[128 = 0]

[142 117 101 140  99 133 148 136 114 127 144 130 143 113 138 141 182 130
 137 120 135 125 105 126 128 162 136 136 114 128 121 146 134 119 168 117
 115 140 126 117 132 119 121 121 125 107  95 140  92 138 158 145 127 107]
K, X
[163 117 105 104 127 138 181 134 152 123 142 144 128 117 108 112 140 147
 140 125 128 130 136 116 154 165 156 162 105 102 137 158 152 119 154 127
 159 127 106 146 145  97 148 146 129 124 120  93 146  99 124 122 148 145]
K, F
[157 177 150 127 121 156  94 157 114 164 126 124 130 101 121 151 162 136
 124 130 139  97 126 138 157 138  96 164  87 133 126 116 129 115 107 156
 113 135 252 142 172 127 131 124 101  68 132 164 117 130 184 175 154 137]
K, X
[133 136 126 100 133 119 137 154 123 139 123 153 130 112 117 158 178 140
 129 119 124  98 105 127 149 176 121 137 108 113 117 144 147 115 136 137
 121 132 150 118 130 112 133 127 109  71 115 145 101 120 159 158 127 114]
K, B
[166 112 126 128 111 163  95 144  94 147 134 135 124 111  68 132 193 144
 120 113 165 133  83 130 143 132 144 146 102 101 141 152 121 133  99 104
 141 130 152 133 125  46 148 108 103  89 104 136  78 127 180 151 144  97]
K, X
[152 115 137 123 118 133 154 135 118 142 128 135 147 137 139 141 194 126
 132 127 124 120 110 117 132 165 140 130 126 105 133 143 135 114 133 113
 116 113  85 113 131  99 127 145 102 111 106 140  88 133 176 146 101 112]
K, X
[108 105 123 138 114 167  75 127 108 124 148 120 112  97  52 137 233 135
 111 109 163 114  45 146 151 119 148 108 126 114 146 150 126 127 104  91
 159 135 130 106 146  54 145  95 118  82  87 148  82  93 171 166 139  82]
K, H
[135 100 136 130 118 159  82 155 103 212 148 118 103 114  96 127 202 130
 117 111 148  99  69 128 143 134 151 125 117 103 149 153 141 127 101  96
 123 128 146 126 130  74 134 103 113  86  98 175  86 142 192 153 141  94]
K, X
[123 110 139 113 122 172 124 131 126 149 128 126 121 154 109 122 187 139
 133 122 147 103 123 137 120 141 133 118 126 136 139 148 139 125  89  98
  96 150 154 127 134 107 131 108 108 145  98 131  80 141 211 136 131 113]
K, B
[145 108 129 134 124 151 111 142  86 151 136 130 126  94  68 147 179 140
 127 128 130 131 115 138 137 163 140 133 128 117 136 152 130 105 106 112
 113 131 131 126 138 106 126 112  93 104  95 123  84 119 194 138 134 101]
K, X
[ 89 121 103 123 130 133 137 159 131 129 139 126 153 127 141 148 189 142
 134 226 123 123 111 125 134 155 135 146 108 100 102 153 145 132 106 131
 108 120 123 109 152 109 130 113  99  95 101 134  80 114 195 155 117  99]
K, B
[130 117 131 112 130 145  87 148 121 162 124 108 159 143 102 153 150 163
 122 107 138 128 115 125 140 137 130 136 102 110 136 166 146 130  74 115
 135 141 148 121 132  98 146 134 110  84 131 133  98 124 174 139 120 109]
K, X
[169 119 130 131 131 104 122 129  86 135 132 120 120 132 102 149 201 130
 129 122 156 122 112 120 125 154 150 142 109 153 136 138 138 118 117 117
 114 153 136 115 159  86 124 118 112  86  88 146  79 128 195 137 135 112]
K, X
[127  95 116  97 125 133 169 140 125 161 140 121 139 124 129 139 149 139
 115 124 132 139 112 123 118 176 136 119 114 132 130 148 139 131 106 134
  92 118 107 116 134 109 130 122 108 110 111 120  94 138 193 137  92 102]
K, X
[ 98 124 146 118 120 150  64 133 107 162 127 134 156 114  64 144 156 141
 105 148 147 125  86 139 133 105 110 132 111 133 135 103 122 132  80 111
 125 135 212 144 150  94 142 103 121  83 118 120 114 134 198 144 145 109]
K, X
[138 114 108 105 128 126 142 142 128 151 139 133 154 115  83 154 174 154
 128 132 152 106 131 134 166 163 136 160 117 104 144 182 126 136 108 130
 148 131 131 140 134 119 134 126  88 116 113 150  88 129 176 147 147  99]
K, G
[124  95 113 127 119 120 164 102 124  94 130 110 121 132 103 125 163 123
 109 112 151 117 135 137 129 149 148 131 115 167 136 129 120 119 128 109
 161 137  92  96  92  92 144 116 123 101 107 123 102 117 163 153 119 165]
K, F
[140 134 125 128 113 155  74 152 118 156 106 123 140 107 120 156 168 128
 121 110 130  86  70 149 164 149 125 124 107 112 139 134 141 131 120 110
 116 141 154 123  77 104 129 103  98  88  94 145  99 127 176 172 139  94]
K, B
[217  55 105 122  98 168 173 136 142 135 133 158 144 130  88 123 145 143
 129 126 128 154 104 108 155 169 209 158 109  52 137 199 132 151  67 106
 185 110  66 182 124  91 140 121 123 158 123 120 100 134  89  87 154 123]
K, F
[154  92  98 137 124 124 165 113 134 105 136 131 113 189 109 123 142 129
 125 131 123 131 122 117 136 133 152 134 131 102 130 138 108 124 143 118
 211 126  66 137 118  90 128 150 129 147 117 125 132 106  92 131 134 129]
K, F
[193  94 106 141 101 168 167 110 128 115 125 143 150 119 100 127 155 126
 138 106 168 153 126 114 143 137 185 136 123 108 142 173  73 115 130 104
 190 113  84 145 128  85 132 117 143 154 127 140 104 133  96 119 157 138]
K, F
[124 122 121 115 129 130  79 133 126 121 129  91 111 123 109 170 156 127
 107 113 144  99  87 147 119 137  94 108 140 168 118 125 120 126 123 142
  97 130 137  69 129  93 143 102 121  71 106 121 121 126 190 145 125 128]
K, X
[166  95 108 139 104 160 170 121 112 110 139 138 104 105  86 139 134 139
 120 121 161 147 104 131 151 135 190 124 105 127 116 149 124 113 140 136
 184 133  84 126 140  55 152 111 137 120 104  92 101 109  99 126 153 119]
K, F
[187  92 110 136 119 137 176 117 121 110 143 128 113 122 101 139 145 134
 108 124 140 135  95 129 130 140 151 153 120 138 147 137 119 132 120 118
 165 115 119 133 134  75 138 112 115 120 106 109 118 115 105 125 151 147]
K, F
[160 105 119 137 118 149 104 156 117 124 138 134 104 142  90 130 132 125
 147 114 157 126 116 125 143 133 158 129 134 144 124 141 137 142 111 128
 165 127 141 134 117 101 139 122 131 106 119 113 130 120 139 150 148 137]
K, F
[118  90 115 121 124 144  76 149 109 142 126 116 135 118 119 137 152 132
 112 121 146 117  51 134 133 130 130 124 131 133 155 149 129 129  83  13
 117 125 132 138 133  81 140 105 118  84 108 138  87 133 181 164 133 101]
K, X
[151 164 130 107 118 143 139 148 128 155 138 150 150 100 117 147 171 143
 139 125 114 102 129 111 169 179 139 174 109  70 123 164 137 127 130 120
 149 116 151 143 118 139 126 139  79 125 136 151 106 131 149 144 142 120]
K, G
